Here is a tiny trained network, its code and every weight. The questions are about switching its units off for an input and a class, where a switched-off unit gives its printed mean instead of its output.

import numpy as np


def w(rows, s, z=0):
    codes = np.array(rows[::2]) - 128.0
    scale = np.full(codes.shape[1], s)
    scale[-1] = z or s
    return codes * scale


def norm(h):
    return h / np.sqrt((h * h).mean(-1, keepdims=True) + 1e-5)


def f(y):
    return y / 2 * (1 + np.tanh(0.7978845608 * (y + 0.044715 * y**3)))


def log_softmax(a):
    a = a - a.max(-1, keepdims=True)
    return a - np.log(np.exp(a).sum(-1, keepdims=True))


def net(x, mask):
    res = np.array(x, float).reshape(1, 3) / 4 @ E
    u = 0
    for l in range(2):
        y = f(norm(res) @ A[l][:, :-1].T + A[l][:, -1])
        res = res + np.where(mask[u : u + 8], y, B[l][:, -1]) @ B[l][:, :-1]
        u += 8
    return log_softmax(norm(res)[-1] @ U[:, :-1].T + U[:, -1])


A, B = {}, {}
E = w([
[61,99,115,37,178,144,81,254,124,138],'x0',
[42,132,151,194,162,139,112,154,155,28],'x1',
[185,108,145,26,123,69,82,99,75,75],'x2',
],0.0089)
A[0] = w([
[139,69,126,40,131,119,136,93,85,31,50],'L0N0',
[86,122,113,233,126,143,121,94,151,58,239],'L0N1',
[227,111,120,107,117,162,169,64,116,161,119],'L0N2',
[62,138,125,254,111,180,166,130,183,179,133],'L0N3',
[90,91,105,6,124,105,87,170,113,132,107],'L0N4',
[111,118,153,81,153,147,155,215,110,227,93],'L0N5',
[112,93,142,214,137,132,153,105,156,176,4],'L0N6',
[235,117,137,100,114,108,107,71,107,157,153],'L0N7',
],0.0083,0.0016)
B[0] = w([
[90,243,166,62,112,49,50,179,161,132,210],'L0N0',
[117,44,113,156,147,135,217,59,122,206,230],'L0N1',
[150,100,123,82,83,82,156,127,64,123,218],'L0N2',
[124,168,81,184,193,146,6,168,255,157,254],'L0N3',
[175,112,149,190,234,171,171,158,101,113,249],'L0N4',
[58,171,72,159,60,143,71,70,228,102,232],'L0N5',
[101,120,70,49,255,133,92,246,78,59,176],'L0N6',
[105,143,136,140,148,115,193,8,103,88,230],'L0N7',
],0.0094,0.008)
A[1] = w([
[85,75,52,122,144,208,147,181,158,145,248],'L1N0',
[178,128,158,88,148,158,247,54,65,162,136],'L1N1',
[49,139,125,131,113,137,145,193,151,152,211],'L1N2',
[92,92,107,122,191,118,202,110,104,94,85],'L1N3',
[192,126,77,113,156,149,154,105,106,101,4],'L1N4',
[38,78,152,85,131,191,126,145,181,145,202],'L1N5',
[61,85,173,182,95,123,181,68,174,134,247],'L1N6',
[94,76,101,81,111,45,137,17,139,141,115],'L1N7',
],0.013,0.0015)
B[1] = w([
[79,149,83,126,120,183,181,123,172,125,249],'L1N0',
[209,7,94,181,152,111,84,190,106,171,224],'L1N1',
[149,59,110,116,156,88,158,49,133,146,191],'L1N2',
[104,64,174,129,79,80,138,122,110,167,172],'L1N3',
[167,77,161,160,130,61,85,146,110,92,153],'L1N4',
[179,127,134,217,119,88,142,134,99,175,201],'L1N5',
[192,139,67,117,227,119,102,187,136,124,193],'L1N6',
[164,145,94,107,21,177,68,94,112,108,233],'L1N7',
],0.013)
U = w([
[204,59,90,143,83,78,58,120,82,127,200],'0',
[63,176,200,71,188,56,77,170,124,79,169],'1',
[85,143,174,108,40,168,180,186,136,109,24],'2',
[79,103,35,213,189,148,158,140,207,170,201],'3',
[98,108,191,126,70,203,158,130,118,108,2],'4',
[101,211,112,88,1,136,79,76,126,88,124],'5',
[85,188,166,126,80,154,151,137,109,159,32],'6',
[56,100,187,180,108,104,206,118,102,146,49],'7',
],0.012,0.004)

Each question gives the input, the list of numbers given to net, and the class t.
The units are the neurons (one row each of A and B). Each row of codes is followed by its name. A weight is (code - 128) times the scale printed after its matrix; where a second scale follows, it is the last column's (A, B and U).
mask holds one flag per neuron, layer by layer. A switched-off neuron (its flag False) gives its mean, the last column of its row in B, instead of its output. The means were averaged over made-up inputs and are rounded, as every weight is.
A unit's drop is (log p(t) with every unit on - log p(t) with that unit switched off) / (log p(t) with every unit on - log p(t) with every unit switched off).
The circuit of an input: a set's keep is (log p(t) with only the set's units on - log p(t) with every unit switched off) / (log p(t) with every unit on - log p(t) with every unit switched off). Starting from the 12 units with the biggest drops (on a tie, the unit counted first), units are removed one at a time, each time the one whose removal leaves the highest keep (on an exact tie, the one counted first), for as long as the keep stays at least 0.8.
units of the circuit, in order: the units of the circuit, biggest drop first
unit that matters most: the unit with the biggest drop
top k neurons: the k neurons with the biggest drops, biggest first
top k neurons in layer l: the k neurons of layer l with the biggest drops, biggest first
drop when u is switched off: that unit's drop, to one decimal
input [7,-1,4], class 3: unit that matters most : L0N5
input [7,8,4], class 7: units of the circuit, in order : [L0N3 L1N1 L1N3]
input [-1,7,5], class 5: units of the circuit, in order : [L0N0 L1N1]
input [-2,7,3], class 0: top 2 neurons : [L0N1 L0N3]
input [5,-4,2], class 3: top 3 neurons : [L0N4 L0N5 L1N7]
input [2,-6,-3], class 5: top 4 neurons in layer 0 : [L0N5 L0N3 L0N1 L0N2]
input [2,-2,6], class 1: top 4 neurons : [L0N0 L0N1 L0N4 L1N7]
input [4,5,3], class 1: top 2 neurons in layer 1 : [L1N1 L1N0]
input [2,-2,5], class 1: top 3 neurons : [L0N0 L0N1 L0N4]
input [-6,-5,-4], class 0: top 2 neurons : [L0N2 L0N5]
input [-7,-5,-5], class 0: top 2 neurons : [L0N2 L0N5]
input [0,3,1], class 0: drop when L0N3 is switched off : 1.1
input [5,7,5], class 1: drop when L0N0 is switched off : 0.1
input [-2,-3,-2], class 0: units of the circuit, in order : [L0N2]
input [6,7,5], class 1: drop when L1N1 is switched off : 0.1
